Here is a tiny trained network, its code and every weight. The questions are about switching its units off for an input and a class, where a switched-off unit gives its printed mean instead of its output.

import numpy as np


def w(rows, s, z=0):
    codes = np.array(rows[::2]) - 128.0
    scale = np.full(codes.shape[1], s)
    scale[-1] = z or s
    return codes * scale


def norm(h):
    return h / np.sqrt((h * h).mean(-1, keepdims=True) + 1e-5)


def f(y):
    return np.maximum(y, 0)


def log_softmax(a):
    a = a - a.max(-1, keepdims=True)
    return a - np.log(np.exp(a).sum(-1, keepdims=True))


def net(x, mask):
    res = np.array(x, float).reshape(1, 5) / 4 @ E
    u = 0
    for l in range(3):
        y = f(norm(res) @ A[l][:, :-1].T + A[l][:, -1])
        res = res + np.where(mask[u : u + 5], y, B[l][:, -1]) @ B[l][:, :-1]
        u += 5
    return log_softmax(norm(res)[-1] @ U[:, :-1].T + U[:, -1])


A, B = {}, {}
E = w([
[113,128,160,122,131,126,124,152,99],'x0',
[126,130,143,171,254,83,92,42,100],'x1',
[148,182,139,121,147,106,124,167,135],'x2',
[239,103,174,36,122,132,103,78,106],'x3',
[126,41,79,94,118,24,76,180,113],'x4',
],0.0078)
A[0] = w([
[123,144,142,161,217,166,59,74,104,23],'L0N0',
[206,169,134,136,82,146,25,65,42,43],'L0N1',
[121,164,195,184,157,202,255,102,150,115],'L0N2',
[52,156,125,217,149,174,58,140,178,5],'L0N3',
[135,187,240,132,125,175,142,29,161,87],'L0N4',
],0.0075,0.0025)
B[0] = w([
[104,174,182,253,101,133,2,66,151,196],'L0N0',
[202,66,94,179,134,142,243,147,168,177],'L0N1',
[68,137,22,24,159,129,152,151,151,255],'L0N2',
[235,101,91,107,131,131,218,178,12,197],'L0N3',
[46,113,148,99,191,212,102,194,137,232],'L0N4',
],0.008,0.0078)
A[1] = w([
[111,168,105,217,162,147,91,99,90,149],'L1N0',
[141,46,118,197,138,96,157,188,125,120],'L1N1',
[104,46,93,97,136,3,10,160,171,187],'L1N2',
[102,95,114,147,58,146,179,190,171,6],'L1N3',
[108,152,117,114,58,149,174,181,146,37],'L1N4',
],0.0081,0.0015)
B[1] = w([
[158,137,136,88,50,52,57,84,105,233],'L1N0',
[154,198,46,109,155,164,187,141,111,220],'L1N1',
[37,179,130,77,226,232,114,120,139,255],'L1N2',
[163,191,197,149,104,93,112,114,122,249],'L1N3',
[94,73,138,173,99,114,50,2,159,255],'L1N4',
],0.0084,0.0053)
A[2] = w([
[129,145,156,124,12,144,79,112,165,3],'L2N0',
[246,53,205,152,176,180,133,150,155,79],'L2N1',
[118,104,91,171,121,70,182,148,95,88],'L2N2',
[78,156,97,249,128,63,178,147,76,120],'L2N3',
[155,105,123,191,164,62,72,102,120,141],'L2N4',
],0.011,0.0031)
B[2] = w([
[143,177,224,196,140,78,17,54,62,252],'L2N0',
[160,65,49,146,83,28,254,244,113,220],'L2N1',
[193,138,154,139,155,28,253,156,148,180],'L2N2',
[199,12,140,112,101,97,187,171,177,252],'L2N3',
[108,187,210,172,8,128,86,93,125,230],'L2N4',
],0.0092,0.0047)
U = w([
[74,167,82,70,189,250,106,126,167,254],'0',
[143,166,206,200,86,89,36,52,108,27],'1',
[187,57,87,153,104,87,213,182,146,82],'2',
],0.018,0.0011)

Each question gives the input, the list of numbers given to net, and the class t.
The units are the neurons (one row each of A and B). Each row of codes is followed by its name. A weight is (code - 128) times the scale printed after its matrix; where a second scale follows, it is the last column's (A, B and U).
mask holds one flag per neuron, layer by layer. A switched-off neuron (its flag False) gives its mean, the last column of its row in B, instead of its output. The means were averaged over made-up inputs and are rounded, as every weight is.
A unit's drop is (log p(t) with every unit on - log p(t) with that unit switched off) / (log p(t) with every unit on - log p(t) with every unit switched off).
The circuit of an input: a set's keep is (log p(t) with only the set's units on - log p(t) with every unit switched off) / (log p(t) with every unit on - log p(t) with every unit switched off). Starting from the 12 units with the biggest drops (on a tie, the unit counted first), units are removed one at a time, each time the one whose removal leaves the highest keep (on an exact tie, the one counted first), for as long as the keep stays at least 0.8.
circuit, biggest first: the units of the circuit, biggest drop first
most important unit: the unit with the biggest drop
k most important neurons: the k neurons with the biggest drops, biggest first
top k neurons in layer l: the k neurons of layer l with the biggest drops, biggest first
drop of u: that unit's drop, to one decimal
input [0,-4,-4,7,7], class 0: circuit, biggest first	[L1N2]
input [0,-1,5,0,-1], class 0: 3 most important neurons	[L1N0; L0N1; L1N3]
input [3,-8,7,-8,-3], class 1: 2 most important neurons	[L1N4; L2N0]
input [-3,-8,7,-7,-5], class 1: 2 most important neurons	[L1N4; L2N0]
input [0,4,-4,-5,3], class 2: top 2 neurons in layer 1	[L1N1; L1N4]
input [8,-7,6,8,-5], class 2: 2 most important neurons	[L2N1; L1N0]
input [-5,-6,7,6,6], class 0: 3 most important neurons	[L1N2; L0N3; L1N0]
input [4,-5,6,6,-4], class 2: 4 most important neurons	[L2N1; L1N0; L0N1; L0N0]
input [-8,-2,6,3,3], class 0: 2 most important neurons	[L1N2; L0N3]
input [7,-3,-7,-3,0], class 1: 2 most important neurons	[L1N4; L1N3]
input [5,3,-3,5,5], class 0: 3 most important neurons	[L1N2; L0N3; L1N1]
input [-5,-4,-3,-6,-4], class 2: 2 most important neurons	[L0N3; L1N2]
input [3,-4,-3,-8,-6], class 2: 2 most important neurons	[L1N2; L0N3]
input [-4,2,6,-3,1], class 2: most important unit	L0N3
input [-8,3,2,5,-3], class 2: 2 most important neurons	[L0N1; L2N1]
input [6,7,-2,-8,4], class 2: top 3 neurons in layer 2	[L2N3; L2N0; L2N2]
input [5,-7,2,-6,-5], class 1: 2 most important neurons	[L1N4; L2N0]
input [-5,-7,-7,6,-4], class 1: 2 most important neurons	[L2N0; L0N3]
input [1,-1,0,1,-3], class 0: drop of L2N3	0.0
input [0,5,-8,4,-7], class 0: most important unit	L0N4
input [-5,-2,-1,4,8], class 0: drop of L1N2	0.5
input [-2,-2,-3,2,8], class 0: drop of L1N2	0.6
input [-5,-8,6,6,2], class 1: drop of L2N0	0.7
